Below is a small trained network, with its code and all its weights. Each question gives an input and a target symbol and asks what happens when units are switched off, that is, made to give their printed mean instead of their output.

import numpy as np


def w(rows, s, z=0):
    codes = np.array(rows[::2]) - 128.0
    scale = np.full(codes.shape[1], s)
    scale[-1] = z or s
    return codes * scale


def f(y):
    return np.maximum(y, 0)


def softmax(a):
    e = np.exp(a - a.max(-1, keepdims=True))
    return e / e.sum(-1, keepdims=True)


def log_softmax(a):
    a = a - a.max(-1, keepdims=True)
    return a - np.log(np.exp(a).sum(-1, keepdims=True))


def net(x, mask):
    ids = ['αβγδεζηθλμξστφψω'.index(c) for c in x.split()]
    T = len(ids)
    res = E[ids] + P[:T]
    u = 0
    for l in range(3):
        r = res
        for j in range(2):
            rows = slice(3 * j, 3 * j + 3)
            q, k, v = (r @ M[l][rows].T for M in (Q, K, V))
            z = softmax(np.where(np.tri(T) > 0, q @ k.T / 3**0.5, -1e9)) @ v
            o = O[l][rows]
            res = res + np.where(mask[u + j], z, o[:, -1]) @ o[:, :-1]
        u += 2
        y = f(res @ A[l][:, :-1].T + A[l][:, -1])
        res = res + np.where(mask[u : u + 4], y, B[l][:, -1]) @ B[l][:, :-1]
        u += 4
    return log_softmax(res[-1] @ U[:, :-1].T + U[:, -1])


Q, K, V, O, A, B = {}, {}, {}, {}, {}, {}
E = w([
[114,145,58,168],'α',
[155,110,118,168],'β',
[29,88,104,178],'γ',
[190,161,148,130],'δ',
[133,123,90,165],'ε',
[134,175,142,129],'ζ',
[150,192,111,149],'η',
[175,128,120,136],'θ',
[57,115,131,141],'λ',
[53,127,191,181],'μ',
[140,149,96,156],'ξ',
[108,123,251,59],'σ',
[141,150,171,126],'τ',
[122,120,116,108],'φ',
[127,58,111,140],'ψ',
[105,93,124,132],'ω',
],0.021)
P = w([
[102,184,94,118],'0',
[208,1,87,234],'1',
[193,44,97,231],'2',
[183,58,97,250],'3',
[176,50,102,250],'4',
[160,39,116,253],'5',
],0.0074)
Q[0] = w([
[100,254,10,104],'L0H0',
[91,43,101,91],'L0H0',
[115,37,118,167],'L0H0',
[114,200,94,116],'L0H1',
[208,99,179,249],'L0H1',
[107,42,36,24],'L0H1',
],0.0079)
K[0] = w([
[153,151,93,193],'L0H0',
[87,132,100,86],'L0H0',
[133,164,144,67],'L0H0',
[183,99,138,154],'L0H1',
[79,181,176,82],'L0H1',
[128,141,76,253],'L0H1',
],0.012)
V[0] = w([
[206,147,201,160],'L0H0',
[123,246,64,161],'L0H0',
[184,155,209,189],'L0H0',
[132,78,2,168],'L0H1',
[95,159,156,70],'L0H1',
[190,200,146,141],'L0H1',
],0.009)
O[0] = w([
[89,57,117,112,109],'L0H0',
[195,150,166,109,169],'L0H0',
[145,27,87,114,123],'L0H0',
[137,167,191,180,252],'L0H1',
[56,174,73,12,70],'L0H1',
[178,67,146,66,106],'L0H1',
],0.011,0.0032)
A[0] = w([
[118,18,91,162,2],'L0N0',
[248,192,12,129,169],'L0N1',
[125,117,1,92,112],'L0N2',
[61,138,3,112,30],'L0N3',
],0.0072,0.0054)
B[0] = w([
[125,254,128,46,187],'L0N0',
[68,101,176,73,255],'L0N1',
[31,149,160,218,155],'L0N2',
[206,164,163,131,142],'L0N3',
],0.0086,0.0055)
Q[1] = w([
[193,108,206,78],'L1H0',
[19,54,220,204],'L1H0',
[2,28,106,87],'L1H0',
[164,184,119,82],'L1H1',
[75,123,112,146],'L1H1',
[42,21,28,111],'L1H1',
],0.0074)
K[1] = w([
[98,187,107,188],'L1H0',
[7,129,110,92],'L1H0',
[83,1,140,156],'L1H0',
[166,125,21,130],'L1H1',
[25,125,121,137],'L1H1',
[20,126,120,49],'L1H1',
],0.0084)
V[1] = w([
[142,208,141,254],'L1H0',
[180,4,163,121],'L1H0',
[129,160,42,46],'L1H0',
[142,36,48,209],'L1H1',
[152,162,176,131],'L1H1',
[163,43,130,169],'L1H1',
],0.0083)
O[1] = w([
[146,86,56,145,252],'L1H0',
[148,185,173,109,27],'L1H0',
[92,54,238,131,30],'L1H0',
[86,183,81,2,106],'L1H1',
[211,144,75,92,205],'L1H1',
[77,218,95,102,167],'L1H1',
],0.0075,0.0035)
A[1] = w([
[124,121,126,81,255],'L1N0',
[124,151,161,131,128],'L1N1',
[254,132,126,113,187],'L1N2',
[24,151,159,199,15],'L1N3',
],0.0083,0.0076)
B[1] = w([
[63,121,143,248,206],'L1N0',
[137,111,126,101,141],'L1N1',
[94,160,111,164,254],'L1N2',
[196,140,99,74,159],'L1N3',
],0.013,0.0072)
Q[2] = w([
[89,155,139,252],'L2H0',
[84,75,215,102],'L2H0',
[79,117,119,109],'L2H0',
[189,130,55,61],'L2H1',
[167,87,149,78],'L2H1',
[209,95,110,164],'L2H1',
],0.012)
K[2] = w([
[131,142,242,121],'L2H0',
[128,122,109,11],'L2H0',
[123,229,157,76],'L2H0',
[51,151,89,176],'L2H1',
[202,108,84,117],'L2H1',
[161,145,130,195],'L2H1',
],0.012)
V[2] = w([
[159,109,158,158],'L2H0',
[147,219,165,83],'L2H0',
[252,149,152,169],'L2H0',
[148,178,22,137],'L2H1',
[191,124,123,157],'L2H1',
[157,126,40,160],'L2H1',
],0.014)
O[2] = w([
[169,188,96,82,226],'L2H0',
[1,171,142,149,10],'L2H0',
[122,233,151,86,213],'L2H0',
[114,92,223,169,94],'L2H1',
[111,117,156,69,181],'L2H1',
[151,106,253,113,165],'L2H1',
],0.0098,0.012)
A[2] = w([
[88,95,208,86,1],'L2N0',
[120,126,166,234,25],'L2N1',
[30,230,140,244,144],'L2N2',
[133,137,44,59,47],'L2N3',
],0.011)
B[2] = w([
[135,190,2,213,161],'L2N0',
[50,127,51,141,179],'L2N1',
[139,50,141,27,249],'L2N2',
[85,137,220,189,211],'L2N3',
],0.008,0.02)
U = w([
[112,137,181,191,167],'α',
[136,107,117,167,132],'β',
[114,180,90,196,94],'γ',
[108,103,43,120,108],'δ',
[192,41,152,121,32],'ε',
[139,164,169,190,38],'ζ',
[171,33,75,50,58],'η',
[177,2,62,152,126],'θ',
[163,93,158,206,58],'λ',
[115,181,102,115,46],'μ',
[223,142,45,130,255],'ξ',
[127,106,53,199,71],'σ',
[78,52,189,168,222],'τ',
[155,65,170,170,147],'φ',
[144,100,198,107,105],'ψ',
[114,127,149,227,117],'ω',
],0.0081,0.0058)

Each question gives the input, a string of symbols that net reads in full, and the target symbol t.
The units are the heads (3 rows each of Q, K, V and O) and the neurons (one row each of A and B). Each row of codes is followed by its name. A weight is (code - 128) times the scale printed after its matrix; where a second scale follows, it is the last column's (O, A, B and U).
mask holds one flag per unit, layer by layer, with each layer's heads first. A switched-off unit (its flag False) gives its mean, the last column of its rows in O or B, instead of its output. The means were averaged over made-up inputs and are rounded, as every weight is.
A unit's drop is (log p(t) with every unit on - log p(t) with that unit switched off) / (log p(t) with every unit on - log p(t) with every unit switched off).
The circuit of an input: a set's keep is (log p(t) with only the set's units on - log p(t) with every unit switched off) / (log p(t) with every unit on - log p(t) with every unit switched off). Starting from the 12 units with the biggest drops (on a tie, the unit counted first), units are removed one at a time, each time the one whose removal leaves the highest keep (on an exact tie, the one counted first), for as long as the keep stays at least 0.8.
units of the circuit, in order: the units of the circuit, biggest drop first
most important unit: the unit with the biggest drop
top k neurons: the k neurons with the biggest drops, biggest first
k most important neurons of layer l: the k neurons of layer l with the biggest drops, biggest first
heads that matter: for each layer, one digit per head in row order, 1 if its drop is at least 0.15 and else 0, layers parted by /
input μ δ ξ ζ φ φ, target θ: units of the circuit, in order	L2H0, L0H0
input ξ φ ε φ ξ β, target ψ: top 2 neurons	L2N2, L0N1
input μ φ β φ ξ, target θ: top neuron	L2N3
input φ σ φ δ, target θ: heads that matter	10 / 10 / 10
input φ θ β φ ω, target ξ: units of the circuit, in order	L1H1, L1H0, L0H0, L2H0
input δ φ μ γ, target δ: heads that matter	11 / 10 / 11
input η β φ β, target μ: units of the circuit, in order	L1H1, L0H0, L2H0
input τ ζ φ, target σ: units of the circuit, in order	L0H1, L1H0, L2H1, L2H0
input μ β φ ω β, target θ: units of the circuit, in order	L0H1, L2H0
input θ τ θ α ξ, target η: 2 most important neurons of layer 2	L2N2, L2N3
input β μ β β, target τ: units of the circuit, in order	L2H1, L2H0, L1H1, L1H0
input γ φ σ, target σ: heads that matter	10 / 10 / 11
input ζ φ φ η, target γ: heads that matter	11 / 11 / 01
input β σ φ ζ, target θ: top 2 neurons	L0N2, L0N0
input φ β η ξ η γ, target ξ: heads that matter	11 / 11 / 00
input φ φ φ τ, target ξ: most important unit	L1H1
input φ β δ φ μ, target ξ: units of the circuit, in order	L1H0, L1H1, L0H0, L2H0
input α θ θ ξ μ, target ζ: top 2 neurons	L2N0, L0N1
input φ γ θ δ φ φ, target ξ: units of the circuit, in order	L1H1, L1H0, L0H0, L2H0
input ψ φ μ σ, target σ: most important neuron of layer 2	L2N3
input ξ φ λ, target ψ: top 2 neurons	L0N1, L2N2
input δ μ θ ξ ξ α, target δ: top 2 neurons	L2N2, L0N1
input ε φ φ φ β, target α: heads that matter	11 / 10 / 11
input φ φ μ θ β β, target ξ: heads that matter	11 / 11 / 10
input φ φ φ λ, target ξ: units of the circuit, in order	L1H0, L1H1, L0H0, L2H0
input ψ β λ φ, target ω: heads that matter	11 / 11 / 01
input β η μ φ φ, target τ: heads that matter	00 / 11 / 11
